Below are the code and all the weights of a small trained network. Each question names an input and a class and asks about switching units off, where a switched-off unit gives its printed mean instead of its output.

import numpy as np


def w(rows, s, z=0):
    codes = np.array(rows[::2]) - 128.0
    scale = np.full(codes.shape[1], s)
    scale[-1] = z or s
    return codes * scale


def norm(h):
    return h / np.sqrt((h * h).mean(-1, keepdims=True) + 1e-5)


def f(y):
    return np.maximum(y, 0)


def log_softmax(a):
    a = a - a.max(-1, keepdims=True)
    return a - np.log(np.exp(a).sum(-1, keepdims=True))


def net(x, mask):
    res = np.array(x, float).reshape(1, 7) / 4 @ E
    u = 0
    for l in range(2):
        y = f(norm(res) @ A[l][:, :-1].T + A[l][:, -1])
        res = res + np.where(mask[u : u + 10], y, B[l][:, -1]) @ B[l][:, :-1]
        u += 10
    return log_softmax(norm(res)[-1] @ U[:, :-1].T + U[:, -1])


A, B = {}, {}
E = w([
[122,123,121,131,133,131,130,131,128,128],'x0',
[78,127,74,45,107,123,21,166,253,69],'x1',
[84,31,160,137,38,79,94,133,114,199],'x2',
[137,79,201,141,214,57,75,161,74,38],'x3',
[124,127,126,129,128,131,131,133,126,128],'x4',
[127,130,128,129,128,128,128,129,130,129],'x5',
[206,74,152,57,204,220,80,200,127,224],'x6',
],0.0056)
A[0] = w([
[168,66,201,173,201,61,95,149,85,25,78],'L0N1',
[159,175,73,138,51,211,208,61,202,208,36],'L0N2',
[147,121,155,187,127,132,200,63,32,206,42],'L0N3',
[52,212,111,237,22,69,156,54,103,33,69],'L0N4',
[217,209,107,113,208,164,208,137,113,51,16],'L0N5',
[131,209,121,104,183,195,134,127,185,62,56],'L0N6',
[159,253,155,127,187,187,192,108,148,71,3],'L0N7',
[78,9,212,137,1,79,116,136,101,215,9],'L0N8',
[212,88,153,107,171,238,91,197,117,221,61],'L0N9',
[76,74,111,80,87,84,77,102,191,147,124],'L0N10',
],0.0059,0.005)
B[0] = w([
[70,173,136,99,91,184,111,105,86,166,210],'L0N1',
[42,171,166,109,115,140,67,148,58,130,200],'L0N2',
[185,123,150,130,83,188,151,197,189,66,193],'L0N3',
[145,114,163,39,201,100,169,108,172,197,254],'L0N4',
[134,72,100,195,123,107,71,109,122,167,175],'L0N5',
[156,76,68,171,123,106,103,164,108,146,167],'L0N6',
[156,85,47,193,134,118,78,126,126,171,167],'L0N7',
[159,139,2,230,202,127,58,102,116,158,189],'L0N8',
[116,161,154,60,166,34,194,63,166,147,207],'L0N9',
[196,119,121,146,125,161,166,170,114,102,187],'L0N10',
],0.0086,0.008)
A[1] = w([
[63,82,196,136,173,100,87,131,71,72,1],'L1N1',
[29,181,135,93,65,188,94,100,44,148,35],'L1N2',
[187,114,181,172,97,185,190,175,109,95,58],'L1N3',
[150,169,68,151,119,137,111,145,111,188,147],'L1N4',
[221,139,214,190,109,168,178,139,78,131,77],'L1N5',
[151,111,91,57,75,169,66,238,219,2,120],'L1N6',
[63,165,139,167,89,32,203,67,159,64,37],'L1N7',
[92,133,71,204,104,81,132,60,138,88,114],'L1N8',
[85,118,188,125,159,136,84,120,68,92,36],'L1N9',
[129,146,173,136,171,130,75,100,62,77,93],'L1N10',
],0.0068,0.0036)
B[1] = w([
[58,228,115,89,108,195,85,175,63,150,161],'L1N1',
[72,211,203,87,61,198,62,224,1,105,208],'L1N2',
[104,75,90,130,59,161,164,93,213,9,163],'L1N3',
[127,134,159,154,117,113,99,126,81,16,254],'L1N4',
[87,67,125,128,59,85,142,151,210,11,208],'L1N5',
[139,98,192,232,66,137,247,77,118,66,231],'L1N6',
[206,86,182,21,218,70,120,86,105,192,166],'L1N7',
[199,81,102,101,186,172,37,183,129,199,176],'L1N8',
[31,244,76,126,58,183,166,157,113,171,165],'L1N9',
[87,190,103,157,23,175,96,155,140,177,180],'L1N10',
],0.0059,0.0046)
U = w([
[148,129,154,6,208,54,168,90,159,201,254],'0',
[166,97,28,234,145,118,44,129,102,149,100],'1',
[35,213,149,92,57,178,103,157,68,141,32],'2',
[146,84,162,168,58,126,218,122,178,39,105],'3',
],0.013,0.00036)

Each question gives the input, the list of numbers given to net, and the class t.
The units are the neurons (one row each of A and B). Each row of codes is followed by its name. A weight is (code - 128) times the scale printed after its matrix; where a second scale follows, it is the last column's (A, B and U).
mask holds one flag per neuron, layer by layer. A switched-off neuron (its flag False) gives its mean, the last column of its row in B, instead of its output. The means were averaged over made-up inputs and are rounded, as every weight is.
A unit's drop is (log p(t) with every unit on - log p(t) with that unit switched off) / (log p(t) with every unit on - log p(t) with every unit switched off).
The circuit of an input: a set's keep is (log p(t) with only the set's units on - log p(t) with every unit switched off) / (log p(t) with every unit on - log p(t) with every unit switched off). Starting from the 12 units with the biggest drops (on a tie, the unit counted first), units are removed one at a time, each time the one whose removal leaves the highest keep (on an exact tie, the one counted first), for as long as the keep stays at least 0.8.
circuit, biggest first: the units of the circuit, biggest drop first
most important unit: the unit with the biggest drop
top k neurons: the k neurons with the biggest drops, biggest first
top k neurons in layer l: the k neurons of layer l with the biggest drops, biggest first
input [1,7,-5,-3,7,-1,-1], class 3: circuit, biggest first -> L1N6
input [-1,-3,8,-5,1,-5,7], class 1: top 2 neurons in layer 1 -> L1N4; L1N7
input [5,3,2,-3,-2,3,3], class 0: top 3 neurons -> L0N9; L0N3; L0N1
input [6,-8,-3,-7,-1,-8,6], class 3: circuit, biggest first -> L0N3; L1N5
input [-7,-1,7,-6,-4,2,4], class 1: top 3 neurons -> L0N8; L0N1; L0N4
input [-2,8,2,-5,4,-4,-7], class 3: top 4 neurons in layer 0 -> L0N10; L0N9; L0N1; L0N8
input [7,-7,4,3,-6,-7,4], class 3: top 2 neurons in layer 0 -> L0N3; L0N4
input [0,-8,0,7,4,-3,1], class 3: top 2 neurons in layer 0 -> L0N3; L0N2
input [1,6,-4,-2,-6,8,-5], class 3: top 4 neurons in layer 0 -> L0N9; L0N8; L0N6; L0N10
input [7,-6,-6,2,-2,-3,-6], class 0: top 4 neurons -> L0N4; L0N8; L0N10; L1N6
input [4,-7,-5,5,8,8,6], class 3: top 3 neurons in layer 0 -> L0N4; L0N3; L0N2
input [5,-3,-5,7,1,2,-3], class 2: top 2 neurons -> L0N1; L0N8
input [8,-8,-7,1,-3,5,2], class 3: top 4 neurons -> L0N3; L0N8; L1N5; L1N3
input [7,-8,7,3,6,2,4], class 3: top 2 neurons -> L0N3; L1N5
input [7,1,-3,5,7,8,-2], class 2: most important unit -> L0N1
input [-6,-5,-4,-7,-7,2,-8], class 0: top 2 neurons -> L0N4; L0N1
input [6,0,-7,7,-4,6,-1], class 1: top 3 neurons in layer 0 -> L0N5; L0N7; L0N2
input [-2,-7,-2,8,-6,-3,-8], class 0: top 3 neurons -> L0N4; L0N2; L1N7
input [-4,0,0,8,-7,3,-8], class 0: top 3 neurons -> L0N4; L0N2; L1N7
input [6,2,3,7,1,5,4], class 2: most important unit -> L0N4
